Below are the code and all the weights of a small trained network. Each question names an input and a target symbol and asks about switching units off, where a switched-off unit gives its printed mean instead of its output.

import numpy as np


def w(rows, s, z=0):
    codes = np.array(rows[::2]) - 128.0
    scale = np.full(codes.shape[1], s)
    scale[-1] = z or s
    return codes * scale


def f(y):
    return y / 2 * (1 + np.tanh(0.7978845608 * (y + 0.044715 * y**3)))


def softmax(a):
    e = np.exp(a - a.max(-1, keepdims=True))
    return e / e.sum(-1, keepdims=True)


def log_softmax(a):
    a = a - a.max(-1, keepdims=True)
    return a - np.log(np.exp(a).sum(-1, keepdims=True))


def net(x, mask):
    ids = ['ΘΨαβγδεζηλμξστω'.index(c) for c in x.split()]
    T = len(ids)
    res = E[ids] + P[:T]
    q, k, v = (res @ M[0].T for M in (Q, K, V))
    z = softmax(np.where(np.tri(T) > 0, q @ k.T / 2**0.5, -1e9)) @ v
    res = res + np.where(mask[0], z, O[0][:, -1]) @ O[0][:, :-1]
    y = f(res @ A[0][:, :-1].T + A[0][:, -1])
    res = res + np.where(mask[1:25], y, B[0][:, -1]) @ B[0][:, :-1]
    return log_softmax(res[-1] @ U[:, :-1].T + U[:, -1])


Q, K, V, O, A, B = {}, {}, {}, {}, {}, {}
E = w([
[250,151,142],'Θ',
[106,97,143],'Ψ',
[105,83,138],'α',
[129,45,39],'β',
[133,149,121],'γ',
[122,153,161],'δ',
[76,70,192],'ε',
[62,45,162],'ζ',
[95,157,192],'η',
[153,146,102],'λ',
[147,194,6],'μ',
[96,88,153],'ξ',
[115,142,166],'σ',
[95,80,127],'τ',
[138,175,152],'ω',
],0.022)
P = w([
[207,34,187],'0',
[101,251,56],'1',
[44,109,208],'2',
[199,21,154],'3',
[101,252,55],'4',
[48,113,203],'5',
[242,48,64],'6',
[98,253,46],'7',
[45,117,208],'8',
[241,80,47],'9',
],0.012)
Q[0] = w([
[42,80,246],'H0',
[74,62,145],'H0',
],0.011)
K[0] = w([
[182,135,185],'H0',
[160,2,179],'H0',
],0.0095)
V[0] = w([
[169,2,134],'H0',
[33,157,121],'H0',
],0.0042)
O[0] = w([
[100,55,164,252],'H0',
[59,254,98,29],'H0',
],0.0063,0.00036)
A[0] = w([
[134,146,98,31],'N0',
[107,125,117,114],'N1',
[142,49,199,30],'N2',
[134,117,98,221],'N3',
[151,76,118,80],'N4',
[72,140,173,155],'N5',
[166,149,108,182],'N6',
[122,187,120,42],'N7',
[210,167,103,94],'N8',
[87,107,27,139],'N9',
[103,189,158,31],'N10',
[132,147,101,28],'N11',
[142,159,152,164],'N12',
[31,168,106,85],'N13',
[1,134,136,180],'N14',
[189,127,104,224],'N15',
[168,154,158,185],'N16',
[148,165,83,200],'N17',
[110,41,127,142],'N18',
[57,103,237,84],'N19',
[131,151,89,2],'N20',
[168,48,208,149],'N21',
[139,170,83,39],'N22',
[104,171,178,133],'N23',
],0.013,0.0087)
B[0] = w([
[115,197,178,133],'N0',
[150,123,117,129],'N1',
[239,59,121,198],'N2',
[117,75,166,202],'N3',
[34,218,179,155],'N4',
[165,143,128,183],'N5',
[99,109,95,189],'N6',
[103,209,81,154],'N7',
[77,170,195,189],'N8',
[179,142,190,215],'N9',
[254,165,45,141],'N10',
[126,183,192,131],'N11',
[108,53,130,154],'N12',
[166,82,212,182],'N13',
[241,190,170,230],'N14',
[40,98,155,218],'N15',
[102,107,93,164],'N16',
[142,48,82,227],'N17',
[89,240,128,221],'N18',
[49,129,94,225],'N19',
[107,174,170,138],'N20',
[132,129,53,247],'N21',
[68,101,157,169],'N22',
[120,168,38,162],'N23',
],0.0063,0.011)
U = w([
[144,31,38,210],'Θ',
[53,107,110,183],'Ψ',
[53,142,96,85],'α',
[165,149,188,149],'β',
[172,161,93,58],'γ',
[118,165,109,77],'δ',
[112,182,48,2],'ε',
[129,155,207,98],'ζ',
[171,141,182,116],'η',
[153,172,83,69],'λ',
[138,168,248,144],'μ',
[209,175,105,14],'ξ',
[193,138,154,95],'σ',
[57,195,196,35],'τ',
[194,134,200,131],'ω',
],0.012,0.005)

Each question gives the input, a string of symbols that net reads in full, and the target symbol t.
The units are the heads (2 rows each of Q, K, V and O) and the neurons (one row each of A and B). Each row of codes is followed by its name. A weight is (code - 128) times the scale printed after its matrix; where a second scale follows, it is the last column's (O, A, B and U).
mask holds one flag per unit, heads first, then neurons. A switched-off unit (its flag False) gives its mean, the last column of its rows in O or B, instead of its output. The means were averaged over made-up inputs and are rounded, as every weight is.
A unit's drop is (log p(t) with every unit on - log p(t) with that unit switched off) / (log p(t) with every unit on - log p(t) with every unit switched off).
The circuit of an input: a set's keep is (log p(t) with only the set's units on - log p(t) with every unit switched off) / (log p(t) with every unit on - log p(t) with every unit switched off). Starting from the 12 units with the biggest drops (on a tie, the unit counted first), units are removed one at a time, each time the one whose removal leaves the highest keep (on an exact tie, the one counted first), for as long as the keep stays at least 0.8.
circuit, biggest first: the units of the circuit, biggest drop first
most important unit: the unit with the biggest drop
k most important neurons: the k neurons with the biggest drops, biggest first
drop of u: that unit's drop, to one decimal
input τ γ Ψ α ζ, target μ: most important unit	N14
input μ α μ μ η τ, target μ: 3 most important neurons	(N14, N17, N13)
input ζ μ μ σ η, target ξ: circuit, biggest first	(N10, N14, H0)
input β μ δ Θ, target Θ: 3 most important neurons	(N18, N16, N14)
input ε β μ τ ξ ζ β, target Ψ: circuit, biggest first	(N4, N18, N15)
input μ μ μ ζ ω, target ε: circuit, biggest first	(H0, N7)
input λ μ τ ε α μ ω σ γ δ, target Θ: circuit, biggest first	(N18, N14)
input β Ψ α γ ε ω η Ψ τ Θ, target Θ: 2 most important neurons	(N17, N18)
input Θ ω α, target Θ: 3 most important neurons	(N2, N21, N19)
input μ τ λ γ, target Θ: 3 most important neurons	(N14, N9, N8)
input σ λ λ δ ξ δ Ψ τ μ η, target Θ: 2 most important neurons	(N18, N14)
input ζ η ζ ξ λ μ ω μ μ ω, target Ψ: drop of N14	0.2
input μ ξ η μ λ τ, target μ: drop of N14	0.8
input μ ε Θ λ λ μ η ζ, target μ: drop of N14	0.2
input μ ξ η μ σ γ β η, target ξ: drop of N10	0.2
input β β γ β β δ σ, target Θ: most important unit	N14
